[[  1  -6 -13   2   1 -18]
 [ -3  12 -70   1  -2 -91]
 [  1   6   4   8  -1 -44]] >> -1

[[-13 -43   7 -12  19  14]
 [-21  36  63 -65 -41  45]
 [-20 -25  33 -24  12  11]] >> 12

[[ 17  11  12 -15  15  -6]
 [-19  11 -23  13 -26  18]
 [-64 -71  59  52  53 -68]] >> 53

[[ -1 -17   3  -2   2]
 [  1 -47   6  33  29]
 [-28  78  -7   1   4]] >> 1

[[ -1  43 -37  66 -62  52]
 [ 69 -15  49   0  32   9]
 [ 35 -37  13   4  20 -38]] >> 20

[[  7  -2  53 -18]
 [ 32 -55  11 -49]
 [ 25 -26  88 -60]] >> 88

[[-19  47 -56  19  -7]
 [ 60  59 -69 -45 -75]
 [ 43  34 -61 -21 -74]] >> -21
---
array([[-406, -877, -599,  411, -634,  507,   95],
       [ 225,  912,  815,  388,  414,  279,  446],
       [ 465,  515,  432,  -60,  352,  108, -144]])
912, 815

array([ 34,   7, 186,  63, 196, 116,  56])
196, 186

array([1917, 9791, 4341, 4080])
9791, 4341

array([-773, -653,  667,   46,  596])
667, 596

array([[-34,  -3,   6,  36],
       [-13,   3,   7,  40]])
40, 36

array([[ 4, 42, 63, 78, 61],
       [19, 47, 71, 85, 69]])
85, 78

array([[53, 63, 80, 37, 94],
       [85, 65, 84, 18, 38]])
94, 85

array([[3, 8, 4, 1, 2],
       [7, 0, 9, 3, 5]])
9, 8

array([8, 2, 6, 0])
8, 6

array([26, 59, 18, 35, 45, 82])
82, 59
---
[[ -8.747 -14.548   7.587  -8.235  14.243]
 [  4.763  22.647  -5.737   2.975  -2.550]
 [ -3.746 -20.419   5.240  -3.337  11.039]] => 2.975

[[-0.091 -0.092 -0.141  0.184 -0.019]
 [-0.068  0.134 -0.071 -0.078  0.051]] => -0.078

[[-0.16 -0.10  0.20 -0.21 -0.19  0.14]
 [-0.11 -0.15 -0.21  0.17  0.01  0.20]
 [ 0.19 -0.04  0.06  0.12 -0.11 -0.04]] => 0.01

[[-0.189  0.329  0.344 -0.403]
 [-1.918 -1.095  2.250 -1.573]
 [-0.954  0.861  0.394 -1.439]] => 2.250

[[-0.124  0.138 -0.084  0.167 -0.095]
 [-0.121  0.012  0.115  0.116 -0.178]] => 0.116

[[-1.463 -0.350 -2.040 -1.948]
 [-1.384  1.239 -0.233  0.306]
 [ 0.655 -0.999  0.656  0.719]] => -0.233
---
[[ -2 -53 -23 -19  28 -66]
 [-67  62  34  73 -32  -4]
 [ 50  20 -48 -70  39  54]] >> 73

[[-17  74   7  -6 -24]
 [-11 -23  26  21 -33]
 [ -3  31 -39  29 -68]] >> 74

[ 34 -75 -23  18   4] >> 34

[[  2  66 -75 -10]
 [ 53   4 -84 -69]
 [-89  27  31  24]] >> 66

[[ 57 -16 -74 -69]
 [-37 -27  14 -17]
 [ 48 -16 -61 -40]] >> 57

[[-83 -43  -7 -14]
 [-57 -46  -1  -4]] >> -1
---
[[-4.27, -8.53, -15.07, -11.86], [4.17, 2.99, 12.13, 6.35], [7.14, -11.24, -16.83, 4.60]]
4.60
[[61.106, -99.345, 53.677, 109.625, 80.231, 54.441], [5.979, -183.454, 4.119, 167.954, -93.630, -65.793], [-2.567, 14.330, 46.160, -117.540, 94.107, 148.198]]
148.198
[[-2.1, 0.0, -0.8, 0.0, 1.4, -0.8, -0.5], [-1.2, -0.2, -0.4, -0.2, -1.0, -0.5, -0.2], [-0.4, -0.7, 0.4, -0.3, -0.5, 0.0, -0.8]]
-0.8
[[18.37, 4.28, 4.98, 11.17, -3.62], [1.89, 22.88, 0.01, 9.97, 15.05], [1.87, -11.83, 22.69, -6.14, 15.62]]
15.62
[[-1.185, 5.065, 0.192, -3.889, 3.857, 1.016], [-12.689, -10.602, 10.259, 14.348, 3.966, 4.240], [7.844, -4.942, -2.993, 6.238, 3.606, -0.801]]
-0.801
[[-0.6, -1.0, 0.7, -0.3, -2.1], [1.0, -0.5, -1.9, -1.1, 0.8], [-0.9, -0.5, -1.4, -0.2, 1.2]]
1.2
[[-0.17, 0.00, 0.06, 0.09], [-0.01, 0.12, 0.23, -0.01], [0.06, 0.14, 0.02, -0.03]]
-0.03
---
[-978 -586  754 -798 -920 -826] ==> -826, -978

[3154 7952 5151 5790 3299] ==> 3299, 3154

[56 60 60 53 77 55 21] ==> 21, 56

[22 79  3 37 29 62] ==> 62, 22

[491 250  56 825 242 318] ==> 318, 491

[ 39 -41 -44 -12 -46] ==> -46, 39

[1 7 2 3 1 5] ==> 5, 1

[[52 67 79 36 24]
 [72 67 26 66 48]
 [64 31 46 41 34]] ==> 24, 64
---
35	14	28	-1	-31	40 Out: 40
5672	2065	3944	9697	9574	8948	3245 Out: 3245
5	6	0	9	3 Out: 3
644	268	-28	-954	422 Out: 422
559	-601	-303	458	-202	479 Out: 479
-172	-250	854	-652 Out: -652
---
[[-47  54 -25  21]
 [ 18 -21  47  13]
 [ 39 -33 -74 -43]]
-47, -43

[-40 -19 -62 -38 -77  39]
-40, 39

[  6 -16 -29   1  70  53]
6, 53

[  0 -13  51 -15 -20 -28  74]
0, 74

[ 10  87  46 -39]
10, -39

[ 72 -54  84  78]
72, 78

[ 37  25 -55  73 -51 -32]
37, -32

[[ 64 -68 -34 -56 -22  11]
 [  0 -32  40 -12  38 -43]
 [ 14   6  -8 -13  12  18]]
64, 18

[[ 40   2 -20  40 -84 -63]
 [-14  -1  14 -15  22  17]]
40, 17

[-12  18  -2   7 -74 -10  13]
-12, 13
